Below are the code and all the weights of a small trained network. Each question names an input and a target symbol and asks about switching units off, where a switched-off unit gives its printed mean instead of its output.

import numpy as np


def w(rows, s, z=0):
    codes = np.array(rows[::2]) - 128.0
    scale = np.full(codes.shape[1], s)
    scale[-1] = z or s
    return codes * scale


def norm(h):
    return h / np.sqrt((h * h).mean(-1, keepdims=True) + 1e-5)


def softmax(a):
    e = np.exp(a - a.max(-1, keepdims=True))
    return e / e.sum(-1, keepdims=True)


def log_softmax(a):
    a = a - a.max(-1, keepdims=True)
    return a - np.log(np.exp(a).sum(-1, keepdims=True))


def net(x, mask):
    ids = ['αδεζθτψ'.index(c) for c in x.split()]
    T = len(ids)
    res = E[ids] + P[:T]
    u = 0
    for l in range(3):
        r = norm(res)
        for j in range(2):
            rows = slice(2 * j, 2 * j + 2)
            q, k, v = (r @ M[l][rows].T for M in (Q, K, V))
            z = softmax(np.where(np.tri(T) > 0, q @ k.T / 2**0.5, -1e9)) @ v
            o = O[l][rows]
            res = res + np.where(mask[u + j], z, o[:, -1]) @ o[:, :-1]
        u += 2
    return log_softmax(norm(res)[-1] @ U[:, :-1].T + U[:, -1])


Q, K, V, O = {}, {}, {}, {}
E = w([
[125,141,64,169],'α',
[119,125,119,119],'δ',
[171,106,89,171],'ε',
[153,90,95,114],'ζ',
[122,92,193,70],'θ',
[255,68,168,183],'τ',
[147,87,98,108],'ψ',
],0.02)
P = w([
[118,1,146,170],'0',
[241,159,180,105],'1',
[134,72,177,112],'2',
[123,74,166,114],'3',
[110,84,159,117],'4',
[92,107,152,119],'5',
[71,133,137,127],'6',
[40,147,132,113],'7',
[83,157,142,140],'8',
],0.0064)
Q[0] = w([
[202,218,124,135],'L0H1',
[174,137,152,2],'L0H1',
[51,117,149,98],'L0H2',
[177,183,116,61],'L0H2',
],0.0077)
K[0] = w([
[190,175,156,185],'L0H1',
[91,179,183,149],'L0H1',
[71,142,85,213],'L0H2',
[255,127,83,132],'L0H2',
],0.0088)
V[0] = w([
[124,72,136,195],'L0H1',
[156,156,138,255],'L0H1',
[77,142,139,113],'L0H2',
[35,153,151,121],'L0H2',
],0.0099)
O[0] = w([
[159,159,182,86,197],'L0H1',
[14,3,125,103,30],'L0H1',
[155,170,99,106,63],'L0H2',
[225,222,96,119,2],'L0H2',
],0.0054,0.0061)
Q[1] = w([
[63,157,122,64],'L1H1',
[43,199,79,173],'L1H1',
[122,198,220,84],'L1H2',
[160,151,254,177],'L1H2',
],0.0087)
K[1] = w([
[111,127,218,191],'L1H1',
[130,123,133,254],'L1H1',
[60,145,159,20],'L1H2',
[58,96,121,121],'L1H2',
],0.0094)
V[1] = w([
[81,156,242,253],'L1H1',
[206,159,108,94],'L1H1',
[110,54,60,4],'L1H2',
[176,172,7,140],'L1H2',
],0.006)
O[1] = w([
[216,175,203,69,17],'L1H1',
[28,29,117,189,121],'L1H1',
[221,165,30,254,255],'L1H2',
[110,35,188,74,39],'L1H2',
],0.005,0.0034)
Q[2] = w([
[141,170,254,61],'L2H1',
[45,88,215,227],'L2H1',
[91,187,155,121],'L2H2',
[123,164,224,26],'L2H2',
],0.008)
K[2] = w([
[209,54,180,179],'L2H1',
[124,39,46,119],'L2H1',
[139,196,179,101],'L2H2',
[162,93,254,110],'L2H2',
],0.0094)
V[2] = w([
[130,138,169,116],'L2H1',
[92,202,147,145],'L2H1',
[91,150,94,124],'L2H2',
[110,100,132,252],'L2H2',
],0.012)
O[2] = w([
[68,253,131,228,77],'L2H1',
[178,76,206,192,38],'L2H1',
[188,70,76,200,109],'L2H2',
[99,218,208,184,255],'L2H2',
],0.0066,0.009)
U = w([
[76,121,143,91,37],'α',
[136,12,158,109,51],'δ',
[122,116,51,132,111],'ε',
[136,108,15,141,108],'ζ',
[181,254,137,166,146],'θ',
[218,75,212,166,145],'τ',
[83,131,220,34,252],'ψ',
],0.0095,0.0038)

Each question gives the input, a string of symbols that net reads in full, and the target symbol t.
The units are the heads (2 rows each of Q, K, V and O). Each row of codes is followed by its name. A weight is (code - 128) times the scale printed after its matrix; where a second scale follows, it is the last column's (O and U).
mask holds one flag per head, layer by layer. A switched-off head (its flag False) gives its mean, the last column of its rows in O, instead of its output. The means were averaged over made-up inputs and are rounded, as every weight is.
A unit's drop is (log p(t) with every unit on - log p(t) with that unit switched off) / (log p(t) with every unit on - log p(t) with every unit switched off).
The circuit of an input: a set's keep is (log p(t) with only the set's units on - log p(t) with every unit switched off) / (log p(t) with every unit on - log p(t) with every unit switched off). Starting from all 6 units, units are removed one at a time, each time the one whose removal leaves the highest keep (on an exact tie, the one counted first), for as long as the keep stays at least 0.8.
units of the circuit, in order: the units of the circuit, biggest drop first
most important unit: the unit with the biggest drop
heads that matter: for each layer, one digit per head in row order, 1 if its drop is at least 0.15 and else 0, layers parted by /
drop when u is switched off: that unit's drop, to one decimal
input ψ δ ψ ψ α ζ ψ δ ζ, target τ: most important unit => L2H1
input δ ψ ψ, target ζ: units of the circuit, in order => (L1H1, L1H2, L0H1)
input θ α δ, target θ: heads that matter => 00 / 00 / 10
input ψ α ζ τ δ ε, target τ: heads that matter => 11 / 01 / 11
input θ θ α α δ τ τ ε ε, target δ: heads that matter => 11 / 01 / 00
input ψ ψ θ ψ, target θ: units of the circuit, in order => (L2H1, L0H1)
input ψ θ ψ ψ ψ ψ δ ε, target τ: heads that matter => 00 / 01 / 10
input ψ ψ θ θ τ θ ζ δ ψ, target τ: heads that matter => 00 / 00 / 10
input δ ψ ζ ψ α α ψ τ ψ, target ψ: heads that matter => 00 / 01 / 00
input ζ α τ δ α ψ, target δ: heads that matter => 10 / 11 / 10
input ε ε ε ε, target ψ: heads that matter => 00 / 10 / 01
input α θ α ε ψ ψ ζ δ ζ, target τ: heads that matter => 10 / 00 / 10
input ψ τ ψ δ δ, target θ: heads that matter => 00 / 00 / 00
input ζ ψ θ ψ ψ α ψ, target δ: most important unit => L2H1
input τ τ ψ ψ ψ δ ε ζ, target ψ: heads that matter => 01 / 01 / 00
input ε α ζ ζ ζ ψ ε ζ, target ψ: heads that matter => 00 / 01 / 00
input ψ ζ ψ δ τ θ θ ζ, target θ: drop when L2H2 is switched off => 0.0
input α α ψ ψ ψ θ δ ψ, target τ: drop when L2H2 is switched off => 0.0
input ζ θ ζ, target θ: drop when L2H2 is switched off => 0.1
input ζ δ ψ τ ψ θ ε ε, target ψ: most important unit => L1H2
input ψ θ α θ ψ ε ζ α ζ, target δ: drop when L1H2 is switched off => 0.3
